Here is a tiny trained network, its code and every weight. The questions are about switching its units off for an input and a target symbol, where a switched-off unit gives its printed mean instead of its output.

import numpy as np


def w(rows, s, z=0):
    codes = np.array(rows[::2]) - 128.0
    scale = np.full(codes.shape[1], s)
    scale[-1] = z or s
    return codes * scale


def f(y):
    return np.maximum(y, 0)


def softmax(a):
    e = np.exp(a - a.max(-1, keepdims=True))
    return e / e.sum(-1, keepdims=True)


def log_softmax(a):
    a = a - a.max(-1, keepdims=True)
    return a - np.log(np.exp(a).sum(-1, keepdims=True))


def net(x, mask):
    ids = ['ΘΛΞΠβγεζηω'.index(c) for c in x.split()]
    T = len(ids)
    res = E[ids] + P[:T]
    u = 0
    for l in range(3):
        q, k, v = (res @ M[l].T for M in (Q, K, V))
        z = softmax(np.where(np.tri(T) > 0, q @ k.T / 3**0.5, -1e9)) @ v
        res = res + np.where(mask[u], z, O[l][:, -1]) @ O[l][:, :-1]
        u += 1
        y = f(res @ A[l][:, :-1].T + A[l][:, -1])
        res = res + np.where(mask[u : u + 4], y, B[l][:, -1]) @ B[l][:, :-1]
        u += 4
    return log_softmax(res[-1] @ U[:, :-1].T + U[:, -1])


Q, K, V, O, A, B = {}, {}, {}, {}, {}, {}
E = w([
[110,126,123,137,150,76,107,92,142,148,187,185],'Θ',
[92,93,69,177,150,146,90,208,106,123,18,108],'Λ',
[105,93,147,70,67,158,84,116,188,20,176,110],'Ξ',
[138,96,153,91,111,97,146,216,199,92,91,30],'Π',
[13,170,128,79,145,195,129,69,172,60,79,156],'β',
[129,119,139,138,185,82,138,152,91,70,112,154],'γ',
[70,191,80,148,204,120,125,144,155,124,135,116],'ε',
[126,86,92,141,171,125,123,218,95,132,165,163],'ζ',
[121,101,42,139,189,250,121,98,145,146,105,125],'η',
[120,171,69,123,104,155,126,85,152,194,128,98],'ω',
],0.018)
P = w([
[96,73,169,172,114,93,52,125,99,110,31,123],'0',
[140,124,110,144,79,46,201,86,171,86,141,111],'1',
[106,140,179,160,152,172,103,170,125,150,209,81],'2',
[173,195,177,175,113,154,125,166,206,128,68,194],'3',
[173,168,86,86,83,81,238,116,115,96,154,139],'4',
[177,171,211,78,155,162,85,183,58,124,235,93],'5',
[234,252,175,124,138,162,124,175,147,67,73,185],'6',
[167,193,71,47,82,94,232,120,96,109,147,137],'7',
],0.011)
Q[0] = w([
[211,254,136,157,189,146,111,161,215,103,52,236],'0.h0',
[189,189,168,137,115,171,165,166,231,114,151,222],'0.h0',
[225,106,123,188,114,138,52,243,184,101,33,106],'0.h0',
],0.0085)
K[0] = w([
[183,209,108,87,147,175,187,126,69,148,145,118],'0.h0',
[228,186,121,2,126,153,151,108,110,135,175,123],'0.h0',
[217,143,77,129,116,123,129,164,100,125,121,89],'0.h0',
],0.013)
V[0] = w([
[124,113,99,158,111,122,125,137,140,38,124,161],'0.h0',
[134,51,142,106,253,198,161,124,105,101,128,140],'0.h0',
[74,167,200,108,143,120,170,222,68,86,144,161],'0.h0',
],0.0065)
O[0] = w([
[31,156,148,139,208,139,155,178,109,68,45,157,226],'0.h0',
[144,95,166,79,204,103,241,101,254,131,151,233,248],'0.h0',
[33,148,163,164,69,168,249,159,60,156,145,108,3],'0.h0',
],0.007,0.0034)
A[0] = w([
[128,124,60,111,94,54,146,254,140,116,156,117,72],'0.n0',
[157,169,197,128,173,166,105,69,107,92,81,168,241],'0.n1',
[101,188,63,189,87,18,155,106,127,120,97,152,252],'0.n2',
[148,208,182,106,161,75,133,101,124,168,196,129,92],'0.n3',
],0.0065,0.0015)
B[0] = w([
[154,163,56,70,121,60,81,137,108,129,168,41,182],'0.n0',
[125,155,100,120,73,120,100,197,111,255,107,171,254],'0.n1',
[173,90,83,73,181,190,147,48,39,145,25,139,195],'0.n2',
[167,111,121,207,173,168,196,143,104,20,117,76,163],'0.n3',
],0.0085,0.0055)
Q[1] = w([
[136,103,37,48,156,110,106,141,145,163,216,110],'1.h0',
[222,167,120,26,150,170,107,165,230,130,3,211],'1.h0',
[125,174,64,135,99,240,154,85,72,98,59,92],'1.h0',
],0.0057)
K[1] = w([
[124,114,169,86,68,176,69,43,165,151,105,186],'1.h0',
[202,209,33,70,113,238,185,143,120,181,229,129],'1.h0',
[139,254,157,23,125,108,143,128,53,11,112,148],'1.h0',
],0.0057)
V[1] = w([
[115,144,63,177,153,144,84,224,131,97,169,141],'1.h0',
[167,27,122,63,25,123,116,183,97,161,71,146],'1.h0',
[70,141,31,28,75,3,109,59,135,176,149,164],'1.h0',
],0.0037)
O[1] = w([
[37,129,61,89,131,255,85,151,161,219,186,92,253],'1.h0',
[175,118,47,121,55,91,185,204,149,147,79,170,182],'1.h0',
[77,105,118,88,113,187,227,130,180,157,222,134,202],'1.h0',
],0.0081,0.0014)
A[1] = w([
[144,84,129,236,136,137,84,254,35,157,85,133,171],'1.n0',
[126,109,154,82,117,132,9,194,208,176,143,123,31],'1.n1',
[109,91,108,144,182,133,134,211,89,202,54,151,24],'1.n2',
[138,109,120,132,161,131,180,24,164,99,172,150,3],'1.n3',
],0.0057,0.002)
B[1] = w([
[139,98,123,165,100,194,214,141,112,122,213,70,218],'1.n0',
[148,151,211,150,152,71,147,173,43,106,39,105,254],'1.n1',
[136,196,145,189,154,92,122,29,149,44,117,195,254],'1.n2',
[215,73,92,2,93,224,42,122,82,159,82,146,183],'1.n3',
],0.0079,0.0057)
Q[2] = w([
[169,90,1,44,115,127,184,73,102,66,70,136],'2.h0',
[147,67,149,149,226,151,69,128,115,164,131,116],'2.h0',
[182,221,146,94,167,222,128,201,92,94,26,161],'2.h0',
],0.0064)
K[2] = w([
[87,213,190,1,67,117,118,181,142,68,122,126],'2.h0',
[143,55,106,149,155,184,75,171,177,125,99,135],'2.h0',
[177,206,109,98,136,193,148,150,134,162,143,122],'2.h0',
],0.0098)
V[2] = w([
[115,116,173,145,33,240,69,89,157,71,158,253],'2.h0',
[194,125,78,189,173,157,150,138,83,185,185,164],'2.h0',
[109,203,79,117,211,204,133,85,89,178,85,127],'2.h0',
],0.0053)
O[2] = w([
[97,111,59,106,60,170,114,141,108,118,111,214,170],'2.h0',
[136,44,107,191,76,42,131,91,118,156,133,81,137],'2.h0',
[103,2,180,147,120,122,60,142,154,63,95,136,254],'2.h0',
],0.0091,0.0076)
A[2] = w([
[111,68,66,147,106,40,156,146,255,70,122,148,128],'2.n0',
[114,193,89,130,147,104,102,102,70,214,86,200,3],'2.n1',
[150,46,90,102,54,150,126,91,191,162,115,21,110],'2.n2',
[172,121,88,188,91,45,102,115,103,141,94,72,92],'2.n3',
],0.0061,0.0038)
B[2] = w([
[117,113,91,125,149,81,214,100,178,194,182,84,254],'2.n0',
[69,197,108,255,142,77,87,132,202,45,234,138,188],'2.n1',
[155,162,210,237,111,186,221,161,59,95,241,166,210],'2.n2',
[151,108,76,50,50,110,42,48,126,170,132,84,180],'2.n3',
],0.0076,0.0067)
U = w([
[40,105,150,161,115,180,208,154,179,175,254,93,204],'Θ',
[83,129,157,136,213,179,65,98,100,102,158,61,111],'Λ',
[136,83,75,48,157,189,131,249,49,193,23,118,143],'Ξ',
[204,146,100,84,101,139,16,99,76,181,122,127,162],'Π',
[169,185,152,101,171,163,165,122,149,174,97,62,122],'β',
[103,118,42,112,80,132,157,62,185,108,104,46,3],'γ',
[125,208,68,98,98,138,107,90,187,53,200,129,125],'ε',
[192,129,99,86,143,49,151,137,202,133,71,149,150],'ζ',
[68,150,103,76,113,66,95,49,131,200,208,119,199],'η',
[164,181,194,145,76,139,222,67,114,130,114,155,99],'ω',
],0.0052,0.0042)

Each question gives the input, a string of symbols that net reads in full, and the target symbol t.
The units are the heads (3 rows each of Q, K, V and O) and the neurons (one row each of A and B). Each row of codes is followed by its name. A weight is (code - 128) times the scale printed after its matrix; where a second scale follows, it is the last column's (O, A, B and U).
mask holds one flag per unit, layer by layer, with each layer's heads first. A switched-off unit (its flag False) gives its mean, the last column of its rows in O or B, instead of its output. The means were averaged over made-up inputs and are rounded, as every weight is.
A unit's drop is (log p(t) with every unit on - log p(t) with that unit switched off) / (log p(t) with every unit on - log p(t) with every unit switched off).
The circuit of an input: a set's keep is (log p(t) with only the set's units on - log p(t) with every unit switched off) / (log p(t) with every unit on - log p(t) with every unit switched off). Starting from the 12 units with the biggest drops (on a tie, the unit counted first), units are removed one at a time, each time the one whose removal leaves the highest keep (on an exact tie, the one counted first), for as long as the keep stays at least 0.8.
units of the circuit, in order: the units of the circuit, biggest drop first
most important unit: the unit with the biggest drop
k most important neurons: the k neurons with the biggest drops, biggest first
top k neurons in layer l: the k neurons of layer l with the biggest drops, biggest first
input ω Λ ζ Θ ω γ β, target Π: units of the circuit, in order : (0.h0 0.n1)
input ω ω η Π Ξ η Ξ ζ, target ε: units of the circuit, in order : (2.h0 2.n1)
input ω η η η η β Π ω, target β: most important unit : 2.h0
input Θ ζ η η η, target Θ: units of the circuit, in order : (2.n2 2.h0 1.n1)
input η Λ Λ ε ω, target ω: units of the circuit, in order : (2.n2 0.n2 1.h0 2.h0)
input η η η Λ ζ Ξ, target Θ: units of the circuit, in order : (0.h0 1.n2)
input η ζ Ξ η η, target ε: units of the circuit, in order : (2.h0 2.n1)
input Ξ η η Λ Λ ω Λ, target Π: units of the circuit, in order : (2.n3 0.h0)
input η Λ ζ ω η Π, target Θ: units of the circuit, in order : (2.n2 2.h0)
input η η Θ Λ Ξ Ξ Π η, target β: 2 most important neurons : (0.n0 1.n2)
input Π η η Λ Ξ ω ε ε, target ε: 3 most important neurons : (2.n1 1.n1 1.n0)
input η Ξ η Λ Θ, target ε: top 2 neurons in layer 1 : (1.n1 1.n0)
input η ω Ξ η, target Π: top 2 neurons in layer 0 : (0.n1 0.n3)
input η Π Θ ζ, target Θ: top 3 neurons in layer 1 : (1.n0 1.n3 1.n1)
input ζ η ε Λ Ξ ε Λ, target Λ: units of the circuit, in order : (1.h0 2.h0)
input ω β Θ η η Λ η ε, target Ξ: most important unit : 0.n2
input ε η Ξ ε ε ω Λ, target Π: units of the circuit, in order : (0.h0 2.n3)
input Ξ η Ξ η ω Ξ γ ε, target ε: units of the circuit, in order : (2.h0 2.n1 0.n2)
input β η ω η, target Π: units of the circuit, in order : (0.h0 2.n3 2.h0)
input η Θ Λ Ξ ω, target ε: units of the circuit, in order : (2.h0 2.n1)
input Ξ Ξ β Λ η, target Ξ: 3 most important neurons : (0.n1 1.n3 1.n2)
input η η Λ η Λ β, target Θ: most important unit : 0.h0
input η η η, target Ξ: units of the circuit, in order : (0.h0 1.n3 2.n1 2.n0)
input η Θ ε ω η, target Θ: 3 most important neurons : (2.n2 0.n2 1.n1)
input Λ Ξ ω ε η, target ε: 2 most important neurons : (2.n1 1.n1)
input γ Ξ η η η Ξ Λ, target ζ: 2 most important neurons : (1.n2 2.n0)
input η Λ Ξ Π η, target β: top 2 neurons in layer 0 : (0.n0 0.n1)
